Below is a small trained network, with its code and all its weights. Each question gives an input and a class and asks what happens when units are switched off, that is, made to give their printed mean instead of their output.

import numpy as np


def w(rows, s, z=0):
    codes = np.array(rows[::2]) - 128.0
    scale = np.full(codes.shape[1], s)
    scale[-1] = z or s
    return codes * scale


def f(y):
    return y / 2 * (1 + np.tanh(0.7978845608 * (y + 0.044715 * y**3)))


def log_softmax(a):
    a = a - a.max(-1, keepdims=True)
    return a - np.log(np.exp(a).sum(-1, keepdims=True))


def net(x, mask):
    res = np.array(x, float).reshape(1, 5) / 4 @ E
    y = f(res @ A[0][:, :-1].T + A[0][:, -1])
    res = res + np.where(mask, y, B[0][:, -1]) @ B[0][:, :-1]
    return log_softmax(res[-1] @ U[:, :-1].T + U[:, -1])


A, B = {}, {}
E = w([
[61,182,167,193,173,67],'x0',
[255,206,98,182,121,185],'x1',
[130,97,14,181,182,129],'x2',
[129,127,140,131,121,129],'x3',
[55,160,82,129,54,153],'x4',
],0.009)
A[0] = w([
[180,99,230,50,15,156,182],'N1',
[69,196,88,142,56,111,77],'N2',
[133,238,121,173,133,82,51],'N3',
[188,199,104,153,87,121,50],'N4',
[213,110,224,95,220,117,93],'N5',
[99,90,24,215,129,109,239],'N6',
[64,133,98,95,64,254,104],'N7',
[76,84,201,185,156,56,71],'N8',
[87,251,249,184,111,61,140],'N9',
[30,148,171,227,142,130,95],'N10',
[121,178,242,109,53,180,254],'N11',
[59,152,100,108,34,217,96],'N12',
[207,11,103,29,23,188,40],'N13',
[47,55,109,87,173,94,79],'N14',
[199,170,58,181,152,132,159],'N15',
[151,84,171,108,227,148,178],'N16',
[81,175,106,151,34,127,206],'N17',
[29,79,224,65,134,178,133],'N18',
[225,210,135,145,122,124,51],'N19',
[117,104,55,125,95,149,181],'N20',
[165,244,200,157,117,240,111],'N21',
[76,75,131,87,130,98,61],'N22',
[147,228,110,171,133,177,43],'N23',
[174,42,163,115,231,98,100],'N24',
[63,182,90,165,48,132,95],'N25',
[80,236,143,223,184,24,112],'N26',
],0.0076,0.0045)
B[0] = w([
[116,60,131,181,162,210,246],'N1',
[213,189,199,169,114,77,172],'N2',
[156,51,85,72,90,78,166],'N3',
[88,84,116,66,47,48,175],'N4',
[140,187,163,231,106,68,197],'N5',
[94,143,121,227,167,204,243],'N6',
[179,138,212,139,119,116,201],'N7',
[166,73,104,134,60,112,172],'N8',
[170,73,101,140,209,173,232],'N9',
[198,76,113,90,90,137,183],'N10',
[67,123,106,174,145,227,255],'N11',
[178,172,170,173,109,93,204],'N12',
[254,63,116,52,176,95,236],'N13',
[83,94,90,136,65,83,187],'N14',
[42,85,113,155,76,126,231],'N15',
[123,175,171,237,128,92,180],'N16',
[132,160,227,185,149,125,215],'N17',
[73,90,106,173,74,97,200],'N18',
[103,117,86,97,30,75,200],'N19',
[140,130,140,160,157,147,192],'N20',
[53,118,63,144,32,109,236],'N21',
[124,108,39,112,43,72,155],'N22',
[117,69,122,90,47,90,180],'N23',
[124,217,167,229,85,83,183],'N24',
[185,195,192,178,113,97,184],'N25',
[242,55,113,49,204,155,229],'N26',
],0.0071,0.0073)
U = w([
[44,99,67,92,1,68,44],'0',
[235,82,110,64,150,132,125],'1',
[93,142,107,166,110,162,254],'2',
[152,224,201,194,88,79,18],'3',
[48,130,81,174,134,222,151],'4',
[42,198,124,60,182,190,161],'5',
],0.009,0.0066)

Each question gives the input, the list of numbers given to net, and the class t.
The units are the neurons (one row each of A and B). Each row of codes is followed by its name. A weight is (code - 128) times the scale printed after its matrix; where a second scale follows, it is the last column's (A, B and U).
mask holds one flag per neuron, in row order. A switched-off neuron (its flag False) gives its mean, the last column of its row in B, instead of its output. The means were averaged over made-up inputs and are rounded, as every weight is.
A unit's drop is (log p(t) with every unit on - log p(t) with that unit switched off) / (log p(t) with every unit on - log p(t) with every unit switched off).
The circuit of an input: a set's keep is (log p(t) with only the set's units on - log p(t) with every unit switched off) / (log p(t) with every unit on - log p(t) with every unit switched off). Starting from the 12 units with the biggest drops (on a tie, the unit counted first), units are removed one at a time, each time the one whose removal leaves the highest keep (on an exact tie, the one counted first), for as long as the keep stays at least 0.8.
circuit, biggest first: the units of the circuit, biggest drop first
most important unit: the unit with the biggest drop
top k neurons: the k neurons with the biggest drops, biggest first
drop when u is switched off: that unit's drop, to one decimal
input [-5,1,-6,-4,-1], class 4: top 2 neurons -> (N11, N1)
input [-7,4,4,5,5], class 1: top 2 neurons -> (N13, N11)
input [5,-5,-1,1,-5], class 0: top 2 neurons -> (N18, N14)
input [5,-6,2,-1,-5], class 0: most important unit -> N14
input [-1,8,-8,2,-5], class 0: circuit, biggest first -> (N19, N21)
input [-8,-7,4,0,4], class 1: top 4 neurons -> (N13, N21, N15, N7)
input [2,-4,-8,1,-5], class 4: circuit, biggest first -> (N11, N1)
input [-1,5,-5,6,-6], class 2: circuit, biggest first -> (N11, N21)
input [-3,7,7,1,4], class 0: top 3 neurons -> (N4, N23, N15)
input [-6,6,8,8,-4], class 2: top 3 neurons -> (N15, N6, N26)
input [2,-1,-6,2,5], class 4: top 3 neurons -> (N11, N9, N1)
input [5,5,-7,-2,5], class 4: top 4 neurons -> (N11, N9, N21, N13)
input [5,3,-6,-2,2], class 4: top 2 neurons -> (N11, N13)
input [7,-5,-5,-4,-4], class 1: circuit, biggest first -> (N26)
input [4,5,4,4,7], class 3: top 3 neurons -> (N25, N2, N17)
input [-7,-5,-1,-4,0], class 1: top 3 neurons -> (N13, N21, N15)
input [-7,-4,-5,-6,8], class 3: circuit, biggest first -> (N12, N7)
input [-7,5,6,3,-8], class 3: circuit, biggest first -> (N24, N5)
input [0,-1,1,-2,-3], class 5: drop when N26 is switched off -> -0.1
input [1,5,0,3,-7], class 3: circuit, biggest first -> (N5)
input [2,8,-1,7,-8], class 0: drop when N19 is switched off -> 0.2
